[128 = 0]

q861_q498: [160 135 132 134 141  97 136 140 114 148 123 117  98  96 151 109 107 116
 152 128 136 134 139 122 155]
q861_q498: [113 141 133 145  94  92 108 177 120 116  93  93 126 125 128 170  86 149
 116 135 138 107  99 151 154]
q761_q524: [102 160 148 100  31 175 108 144 151 105  85 133 177 142 130 106 139 117
 122  99 109 153 120 115 123]
q175_q465: [155 120 130  93 150 156 154 122 137 117 116 137 127 122 135 143 129 110
 123 125  83 124 162 106 129]
q861_q498: [123 117 125 121 139 159 128 114 142 125 131 148 135 137 122 120 144 134
 113 128 125 139 141 125 105]
q175_q465: [157 108 156 115  92 185 117 141 133 127 123 156 148  68 136  91 128  96
 150  87 105 139 119  87 111]
q175_q465: [191 142 146 155 115 106 113 154 136 146 108 128 116  94 170 116  98 124
 137 118 150 163 109 150 116]
q761_q524: [162 150 115 139 135 158  80 194 188 124  66 175 137  92 200  99 109 142
 101 131 207 209 130 172  78]
q264_q57: [138 137 127 120 130 126 132 139 138 120 103 122 125 139 137 149 116 136
 110 135 118 132 140 139 130]
q761_q524: [108 131 140 120  96 147 135 110 141 117 100 115 134 182 101 153 130 163
  81 135  91 128 145 136 117]
q861_q498: [130 132 119 116 148 119 147  97 113 133 172 133 135 129 127 111 157  93
 165 122 122 119 127 111 137]
q761_q524: [ 89 128 106 100 169 140 155 104 139 130  99 124  93 177 109 122 137 170
  81 166 114 134 210 123 146]
q761_q524: [142 131 140 142 103 136 114 135 144 121 113 129 143 141 131 149 120 142
 105 123 126 140 106 150 100]
q761_q524: [ 83 181  90 123 133 105 131  72 147 118 172 137 170 227 130 120 197 121
 130 148 167 156 114 171 102]
q175_q465: [140 152 121 116 113 158 109 155 179  96  82 147 166 159 157 165 128 139
  85 132 136 163 120 168  83]
q264_q57: [177 146 133 106 144 147 143 148 179 113  35 124 107 171 158 183  92 174
  44 155  91 167 189 166 105]
q175_q465: [126 103  92 148 220 112 122 149 148 118 121 138 105 144 133 190 111 174
  78 174 168 121 137 178 101]
q264_q57: [137 147 123 124 125 101 135 119 113 129 161 122 143 124 140 121 143  88
 172 118 132 120 104 124 143]
q264_q57: [149 146 118  91 148 134 155 121 144 106 116 127 142 157 143 168 136 108
 119 134  90 125 150 132 129]
q264_q57: [130 162 135 124  82  99 116 184 134 107  67  93 134 132 148 174  84 137
 112 132 122 122 115 152 158]
q761_q524: [116 150 128 105  94 176 107 162 170 115  59 150 139 129 153 100 122 147
  93 127 142 177 162 133 115]
q861_q498: [108 130 139 126  89 127 128 121 115 116 140 112 151 143 104 148 134 119
 136 115 103 102 100 120 135]
q264_q57: [120 153 128 100  93 126 131 152 130  98 108 111 160 138 134 167 122 104
 135 119 100 108 113 126 149]
q861_q498: [124  90 149 105 114 183 140 115 117 124 136 140 133  97  99 113 135 113
 135 103  76 105 143  74 130]
q264_q57: [153 113 130 135 162 147 133 118 152 141  99 142  96 142 133 126 118 170
  79 147 127 159 172 144  99]
q175_q465: [173 160 152 106  95 105 161 107 111 144 121 103 116 127 146 103 124  92
 161 110  80 137 150 102 165]
q175_q465: [115 169 137  81  76 137 157  97 128 114 117 110 154 176 122 122 154 100
 138 116  70 129 152 105 154]
q761_q524: [121 135 142 116  80 130 125 133 102 124 155 123 156  91 125 103 138  76
 187  93 114 106  93  90 155]
q861_q498: [119  86 144 119 119 197 113 158 149 117  78 147 120  99 111 132 103 165
  79 123 106 129 157 108 109]
q861_q498: [165 109 150 119 131 134 145 131 106 150 125 125  96  69 134  94 108 107
 157 110  98 121 154  83 157]
q264_q57: [ 98 105 140 176 104 119  91 154 114 152 118 122 100  95 109  95 100 173
 118 130 175 130 110 132 132]
q175_q465: [113 104 125 119 147 144 137 118 117 127 145 134 123 116 108 125 135 124
 133 127 115 107 140 104 135]
[140 156 152 103  47 161 123 116 137 109 138 138 191 133 136 112 158  74
 161  82  94 141  90 108 112] | q264_q57
[149 141 138  91 101 174 144  96 147 109 140 150 174 149 133 124 166  87
 138 101  82 142 127 109 100] | q264_q57
[153 124 153 139  92 167 118  89 139 147 153 159 147 123 130  66 160 114
 141  97 128 170 116 115  82] | q264_q57
[125 145 118 131 126 120 120 123 133 126 145 136 146 136 140 118 146 113
 144 126 152 140 109 140 118] | q761_q524
[ 99 139 137  90  86 155 147 100 119 117 135 123 152 147 105 110 156 102
 144 110  81 115 143  89 149] | q175_q465
[ 99  83  94 108 229 145 157 110 128 120 138 139  95 144  99 164 135 157
  91 168 115  94 185 120 131] | q264_q57
[100 152 127  96 110 108 166  85 104 129 142  98 126 173 104 122 151 111
 146 131  82 105 157 102 174] | q175_q465
[135 148 129 126 114 118 128 129 136 125 116 122 134 146 139 134 127 129
 123 130 128 140 127 142 127] | q175_q465
[149 169 133 117  89 135 118 143 162 110  88 130 158 159 159 144 127 126
 108 124 126 165 120 158 106] | q175_q465
[123 155 132 132  96  84 138 104 102 127 167 100 149 154 119 140 144  98
 166 118 116 106  88 131 149] | q861_q498
[116 117  91 125 200 100 118 202 122 123  99 127  90  66 157 145  84 134
 134 157 180 109 150 133 171] | q861_q498
[128 137 111 127 161  90 137 154 124 123 105 105 104 134 138 168 100 143
 115 154 135 112 143 148 157] | q264_q57
[182 136 168 151  87  78 126 179  99 157  77  82  76  64 151 121  52 133
 145 116 113 123 129 117 184] | q861_q498
[119 121  99 125 197  91 146 138 118 126 127 113  95 134 128 166 112 143
 118 163 137 101 154 140 157] | q264_q57
[208 154 155 130 100 154 136  65 152 155 160 166 152 140 165  59 175  86
 154  93 118 203 122 127  67] | q264_q57
[113 145 129 136 100 142 119  91 153 118 138 137 163 197 116 138 162 146
  97 130 130 153 109 160  80] | q861_q498
[136  68  94 166 252 112 119 154 131 135 141 146  80  99 126 176  99 175
  92 172 180 106 135 162 103] | q175_q465
[111 149 116 132 124  95 129 122 118 120 151 114 145 152 127 146 140 115
 146 133 140 114 100 144 138] | q861_q498
[110 115 169 123  55 137 146  95 103 116 132  88 146 167  67 172 125 137
 113 108  40  78 108 104 141] | q761_q524
[ 95 123  91 102 180 130 146 100 116 115 190 147 151 135 119 126 175  87
 166 133 137 101 126 110 134] | q861_q498

q410q126: [ 16 153  64  92 149 105  76  14 175  45 116 194 171 120 157 176  74 128
  72  91  73 152 147  98  85]
q775q997: [149 106 119 142  89 161 123 144 120 119 126 101 104 150 108 104 149 119
 164 124 138 129  94 128 126]
q291q324: [131 107 153 129 141  94 157 146 158 172 104 125 150 110  80 135 130 142
 125 154 135  95 154 131 140]
q775q997: [156 118 135 148 144 129 133 174 102 176 137 108 118 139 115  87 119 116
 150 131 111 132 123 124 136]
q775q997: [161  51 203 142 106 155 163 147 158 152  96  96 127 100 122 113 157 137
 112 187 147 128 137 153 135]
q792q151: [144  94 123 146  95 152 114 137 152 166 122  57 130 155  78 113 138 111
 179 142 124 122 137 109 164]
q213q81: [118 102 121 133 115 154 107 130 138 118  86 144 150 128 135 141  96 100
 110 118 122 113 131 117 134]
q36q244: [109 120 156 132 154 154 105 121 141 154 118 101 146 121 149 124 102 103
 115 134  99 150 165 110 154]
q213q81: [ 77  85 118 129  59 186 104  85 194  73  81  85 114 148  44 124 169 117
 180 112 143 118  94 106 118]
q36q244: [157 185 123 122 124 147 108 117  94 126 191  82 108 147 187 144 148 124
 149 125 144 160 142 129 168]
q291q324: [ 74 199 108 127 149 204  67 133  76  66 126 149  90 152 162 102 109  73
 150  33 117 157  82  98 114]
q792q151: [153 108 112 128  89 132 124 111 140 121 134 109 137 137 140 153 136 132
 129 150 141 124 135 134 145]
q792q151: [136 120 105 127 104 138 106  94 135 117 151 100 134 143 157 140 125 126
 130 141 115 151 139 123 140]
q291q324: [135 153 207 123 137 156 168 158 115 111 127 124  81  99 125 114 193 146
 136 128 186 128 104 158 121]
q410q126: [ 81 159 160 114 157 143 115  88 151 118 142 101 123 115 137 132 142 130
 128 124 118 159 154 117 136]
q410q126: [126 112 174 129 113 173 137 148 132 103  84 142 120 108 134 135 143 115
 113 123 164 112 114 141 128]
q213q81: [162 103 138 135  69 172 128 132 134 108 121  91 111 140 127 138 165 124
 152 141 168 121 110 139 147]
q36q244: [129 119 113 121 121  66 183 158 135 115  93 203 127 111  57 135 146 166
 122 122 165  64  90 152  81]
q213q81: [149 118 107 143  64 189 111 137 108  86 137  90  78 167 109  96 172 114
 189 105 153 139  64 128 119]
q291q324: [150 125 107 137 149  89 147 157  95 150 147 157 120 132 124  95 114 141
 126 128 107 130 108 136  98]
q213q81: [124 116 143 111 137  86 146 101 167 140 112 148 174  97 142 184 113 148
  78 165 136 106 180 138 145]
q36q244: [116 187 108 126 158 122 114 146  96 138 151 130 114 144 122 117 120 116
 155  88 122 129 122 112 134]
q36q244: [158 166 140 115 127 114 139 137 116 134 138 136 143 116 166 184 133 134
 108 137 172 103 158 144 167]
q775q997: [168  53 164 157 123 152 140 178 125 178  96 110 135 122 124  88 110 109
 120 161 110 128 128 133 134]
q775q997: [112 101 147 112  98 126 144  72 175  87 126 121 129 109 129 152 165 160
 109 162 145 139 132 145 112]
q775q997: [105 113 151 117 165 110 128 119 148 136  84 183 182  88 170 170  72 118
  50 140 113 112 176 129 134]
q410q126: [104  69 175 132 119 171 134 124 154  93  68 157 132  97 137 118 124 118
  86 137 128 131 113 138  99]
q291q324: [141 124 134 124  86 174  96  86 150 116 145  62 136 141 169 165 143 114
 137 149 142 150 159 122 179]
q410q126: [138 196 172 113 111 178 129 142 111  94 130 109  99 122 151 171 180 119
 148 102 211 109 125 141 171]
q213q81: [180 131 144 129 133 115 144 153 100 152 142 138 141 115 185 152 117 131
  95 154 146 122 151 150 153]
q36q244: [104 118 154 133 156 132 128 124 142 150 130 105 122 121 107  93 130 128
 136 134  99 151 136 118 120]
q792q151: [101 140 123 127 142 159  90 116 127 121 116 127 143 132 157 137  93  94
 117 105 106 140 145 106 145]
q792q151: [ 35 167 163 114 147 171 117 106 158  72  94 133  94 116  67 109 166 121
 157  71 143 130  97 109  99]
q410q126: [ 70 152 182 120 167 158 120 131 153 129  85 129 134 103 106 134 125 106
 122 102 136 118 150 111 143]
q213q81: [140 110 116 131 132 132 112 143 115 131  94 174 168 119 179 158  68 100
  75 125 118 110 147 127 140]
q792q151: [180 104 100 140 119 106 124 130 111 169 167 100 141 146 161 122 108 132
 126 164 100 148 147 131 145]
q36q244: [129 129 177 126 147 117 157 115 142 150 169  78  99 115 113  95 179 162
 147 163 125 165 137 141 122]
q291q324: [ 75 125 126 123 149 117 120 129 166 139  72 153 161 117  71 143  98 112
 122 105 118  89 147 104 131]
q36q244: [121 148  70 135 114 134 108 132  96 100 149 137  98 164 109  94 128 120
 168  85 112 138  76 115  98]
q410q126: [ 77 144 113 117 161 109 108  88 151 127 134 131 145 125 121 130 105 128
 119 118  88 146 151 106 120]
q792q151: [ 96 151 179 120 161 125 166 185 126 115  55 206 124  87  80 137 135 126
 107  90 179  64 106 141 106]
q291q324: [142  82 125 127 128  62 169 129 163 163 112 149 159 109  87 138 123 163
 105 173 123  97 147 142 114]
q775q997: [130 173 150 122 144 138 130 156 111 134 120 135 125 121 134 150 133 116
 131 106 162 105 137 129 155]
q775q997: [155  84 133 149  72 209 107 177 115 107  59 134 127 141 130 132 114  76
 134 105 162  92  94 125 148]
q213q81: [114  77 146 120  79 149 126  93 197 109  72 114 164 113 106 182 136 126
 110 156 156  96 155 128 152]
q410q126: [153 133 142 131 123 131 136 126 119 141 164  89 109 133 140 116 156 141
 146 148 134 151 131 137 139]
q792q151: [ 84 145 133 139 175 158  89 135 121 157 128  98 123 142 113  81  97  90
 153  94  74 160 138  89 135]
q291q324: [ 71 139 114 113 107 171  90  79 153  58  98 146 134 128 141 159 121 108
 115  93 133 131 119 112 120]
[192  82 137 134  64  98 186 158 151 143 113 115 122 126  65 147 186 168
 152 175 195  71 110 163 134] | q792q151
[ 99  95 184 127 122 152 134 116 192 147  85  83 144 108  77 140 150 125
 136 152 142 113 162 119 156] | q213q81
[162 117 161 138 148  77 197 202 114 172 110 162 113 107  63  99 154 160
 137 142 160  80 104 156 104] | q792q151
[154 105 153 138 113 110 174 179 139 158  99 126 118 120  52 116 163 146
 156 142 169  78 110 144 127] | q792q151
[119 133 158 115 110 162 125  83 138  79 147 109 108 116 174 140 164 140
 115 141 146 165 125 143 123] | q410q126
[114 133 148 160 216 139 103 213  92 234 103 115 143 136  99  58  52  68
 146  94  59 129 154  84 154] | q792q151
[167 154 117 127 152  95 140 149  81 145 163 158 130 124 184 134 109 137
 101 135 125 135 134 145 128] | q213q81
[146 164 114 126 110 137 129 173 103 116  97 161 130 134 117 166 126 109
 138  91 183  69 113 131 151] | q410q126
[169  72 136 159 108 160 128 178 110 164 112 100 116 145 111  78 121 105
 152 140 114 130 105 126 131] | q775q997
[111 105 129 133 133 131 125 129 140 131 107 135 135 125 110 113 114 121
 124 125 110 127 124 120 115] | q36q244
[130  94 195 128 140 160 119 103 164 159 122  76 156 101 177 146 120 117
  92 179 115 159 194 128 173] | q36q244
[140 107 154 135 106 141 148 177 147 145  64 136 140 118  71 148 137 115
 139 125 177  62 126 131 151] | q792q151
[ 79 127  71 105 109 119  98  53 149  46 117 189 153 126 168 170  97 132
  80 109 108 138 119 123  89] | q410q126
[153  85 120 155  76 224  86 171 101 106  74 123 123 153 151 116 100  62
 138  97 138 117  91 115 146] | q213q81
[113 163  95 123 124 141 102 132 110 102 114 156 134 141 139 151 105 103
 129  85 137 109 118 115 135] | q775q997
[139  93 130 132 100 152 118 106 140 114 130 106 130 132 151 128 132 126
 121 150 121 148 129 131 130] | q36q244
[122  64 191 133 129 123 166 101 176 143 136  82 111 102  97  84 177 168
 128 190 112 166 133 146 101] | q36q244
[141 133 159 123 134 142 121 119 135 145 133 103 146 115 173 159 122 120
 106 150 137 136 172 131 169] | q36q244
[162 119 164 120 111 114 185 128 107  80 155 161  82 101 157 113 192 182
 106 157 170 145  80 183  74] | q291q324
[159 149 101 143 149 123 118 163  70 156 169 124 108 152 151  86 109 116
 148 112 100 151 110 123 123] | q291q324
[119 159 103 130 139 129 113 137 105 125 143 130 115 146 121 113 122 118
 151  98 118 132 112 116 123] | q36q244
[100 118 174 122 140 124 143 111 179 150 113  92 136 108  81 133 154 142
 137 151 135 123 160 124 143] | q213q81
[117  68 154 137 154 113 133  77 159 160 176  70 121 121 138  62 135 157
 121 190  48 214 149 127  97] | q410q126
[147 128 176 142 137 162 135 165 116 161 131  83 105 128 118  98 151 116
 156 134 140 137 129 129 151] | q213q81
[156 113 119 147 121 176 101 174  83 130 101 149 133 140 175 118  82  79
 113 104 121 124 112 122 140] | q213q81
[138 107  97 119  52 139 129  85 157  71 129 114 119 144 113 160 171 148
 146 140 165 117 102 140 121] | q213q81
[131 115 158 125 145 101 154 114 147 150 149 109 126 111 123 117 149 158
 120 166 120 147 147 141 121] | q775q997
[157 113 185 132 134 114 164 156 153 187 122  85 135 109  94 135 157 143
 139 171 157 105 165 140 166] | q291q324
[153 128  93 143 148  81 134 164 112 193 145 118 139 149  88 104 104 128
 156 131 100 112 137 115 137] | q410q126
[158 125 117 133 130 130 122 150  97 133 123 158 144 127 180 142  93 112
  96 127 127 122 133 135 137] | q213q81

q164_q301: [102 121 135 191 132 175 118 103 159 159 156 151  85 134 133 183 108 127
 142  95 134 150  71 112  80]
q164_q301: [101 117 126 125 166 107 152 141 115 131 129 102 165 115 142  98 146  95
 160 133  85 117 147 132 147]
q791_q919: [126 199 151 126 102 148 148 156 111 112 121 104 131 149 122 112 171 139
  84 142 148 114 158 145 125]
q164_q301: [174 124 122 107  99 136 111 132 170 109 104 121 111 135 157 127 137 171
  98 113 160 131  94 148 142]
q793_q706: [181  81 103  94 135  93 114 145 163 124  98 107 135 133 144  90 142 153
 127 106 112 118 123 147 170]
q164_q301: [155  70 131 170 121 155 106 107 178 170 152 155  75 147 138 129 108 174
 119  85 128 148  51 119 107]
q793_q706: [138  87 106 137 149 104 137 111  99 196 138 166 119 136  91 134  91 125
 157 138 109 136 128  98 129]
q164_q301: [172 128 135 149  88 153 107 120 142 158 138 159  72 165  95 136 117 182
  81 112 160 138 104 120 105]
q791_q919: [119 171 148 110 106 120 124 140  83  93 134 126 141 133  85 109 136 118
  96 157 138 113 195 127 124]
q717_q561: [143 146 138 109 101 108 103 133  85 106 135 144 122 144  56 113 118 131
  92 147 139 115 201 117 122]
q717_q561: [139  76  82 103 153  81  73 115 148  93 102 135 136 102 100 177  89  86
 178 102 112 128 166 120 137]
q164_q301: [147 163 127 123  96 153 115 128 155 105 108 127 107 133 143 165 134 149
 102 119 172 134 108 141 119]
q793_q706: [133  85 114 128 131 128  90 105 168 104 125 139 116 108 145 161  98 125
 149 102 133 141  96 126 122]
q793_q706: [107 103 157 133 119 146 140  97 112 132 167 155 129 108 159 101  99 146
 123 156 137 145  79 116 120]
q717_q561: [ 85 154 157 152 130 151 140 127 112 116 154 122 134 124 129 123 138 111
 123 136 122 127 134 125 106]
q791_q919: [169  60 149  89  95 100  79 109 121  85 154 155 121 122 105  55  93 173
  84 140 133 127 137 123 143]
q717_q561: [139  76 126 130 129 122 112 105 137 141 144 153 115 121 130 120  96 144
 135 123 124 140  97 116 127]
q793_q706: [139  66 129 125 126 133  74 111 197  70 131 120 117 104 169 128 113 140
 132  83 127 138  82 142 128]
q793_q706: [156 121  74 114 148  92 138 124 106 190  93 155 125 136  88 182 100 111
 168 138 128 131 151 108 141]
q791_q919: [139 129 125 124 120 133 123 126 143 123 120 128 122 128 139 137 128 138
 123 123 141 131 114 133 129]
q164_q301: [138 116 132 135 132 119 134 134 113 154 139 133 123 145 104  99 132 138
 120 129 111 123 141 121 131]
q791_q919: [133 106 156 125 104 135 107 113 122 105 158 145 116 127 121  92 111 154
  96 136 137 132 120 123 120]
q717_q561: [150 103 138 107  94 136 119  93 122 127 142 171 112 115 147 124  83 170
 106 157 170 149  79 117 128]
q791_q919: [171  96  89 124 154 117 147 146 184 173  87 102 128 138 178 127 154 149
 154  93 111 129  75 148 164]
q793_q706: [163  85 105 107 137 100 124 128 139 147 113 132 130 129 132 110 119 144
 139 123 117 128 118 129 155]
q717_q561: [183  80 122  82  83  92  73  96  98 111 138 189 104 128  64 117  60 166
  93 155 163 136 157 103 132]
q717_q561: [148 177 126 100  98 144 155 134 129 125  99 123 132 128 168 141 142 156
 104 155 176 132 102 145 143]
q793_q706: [135  40 139 162 142 131  52 125 209  77 155 108 100 128 127 100 130 133
 128  43  84 126 109 138 112]
q717_q561: [155 148 122 115 116 125 141 144 126 142 109 120 126 145 127 118 147 148
 109 133 139 122 133 137 142]
q164_q301: [152  82 127 108 116 105 107 108 111 131 142 161 121 124 104 105  90 147
 120 143 131 134 132 112 135]
q791_q919: [138  24 158 140 123 126  98  91 141 132 186 164 108 119 137  57  84 171
 114 120 108 144  72 111 124]
[ 81  94 130 146 160 117 129 102 100 139 160 151 142 103 114 137  91  87
 173 140  98 137 134 101 112] | q164_q301
[129 125 121 113 123 128 137 111 120 134 124 146 132 113 148 145 105 132
 138 150 148 139 104 122 133] | q793_q706
[ 67 147 169 135 106 164 122  86 103  76 170 157 133  88 152 152  88 111
 124 165 163 148 105 114  91] | q717_q561
[107 202 123 161 120 184 152 133 162 137 104 113 110 132 172 211 153 121
 133 112 167 140  81 142 101] | q791_q919
[172 103 126 106  98 118 104 117 130 126 127 153 108 136 112 113 105 168
  98 134 151 133 122 124 136] | q164_q301
[107 148 170 137 113 136 137 135  86 116 165 128 133 140  99  72 141 134
  91 151 119 117 162 123 116] | q791_q919
[122 152  81 123 157 114 139 135 137 144  83 116 142 118 132 204 130  84
 181 119 127 128 142 129 135] | q791_q919
[127  72 141 128 122 122  98  98 126 114 161 159 117 113 119 109  86 139
 126 130 125 139 112 111 119] | q791_q919
[112 118 123 123 170 109 160 157 139 129 114  78 170 119 168  84 173 105
 157 118  79 112 133 149 161] | q164_q301
[103 158 136 156 107 157 111  99 107 130 149 170  97 128  90 196  89 115
 125 138 163 145 131 103  80] | q164_q301
[131  91 114 146 140 143 122 108 169 149 128 139 111 118 165 158 109 136
 154 104 130 147  63 125 122] | q791_q919
[123 200 156 136 105 165 180 152 113 147 127 107 130 150 157 103 176 156
  87 152 151 122 111 145 129] | q717_q561
[163 201  85  72 104 108 115 152 132  82  52 107 141 127 115 200 144 111
 123 136 177 115 186 150 149] | q791_q919
[133  93 121 135 142 111 145 114  96 187 146 160 124 135 105 111 101 135
 143 146 110 135 122 104 131] | q793_q706
[127  95 123 120 127 129 108 104 149 109 130 142 125 104 154 146  99 129
 143 124 138 142  94 125 127] | q164_q301
[105  40 112 148 176 102 117  95 125 163 157 158 133 104 120 130  77  98
 191 118  80 142 108  98 124] | q791_q919
[119  86 150 151 130 122 105 113 107 137 174 154 112 136  80  92 104 131
 119 124 102 129 146 105 108] | q717_q561
[147 166 124 105  95 142 115 130 147  90 101 123 120 125 146 162 133 143
 104 130 174 130 122 144 129] | q164_q301
[111  92 137 157 145 117 130 112  87 176 170 162 118 138  75 107  98 119
 140 137  95 131 146  95 110] | q164_q301
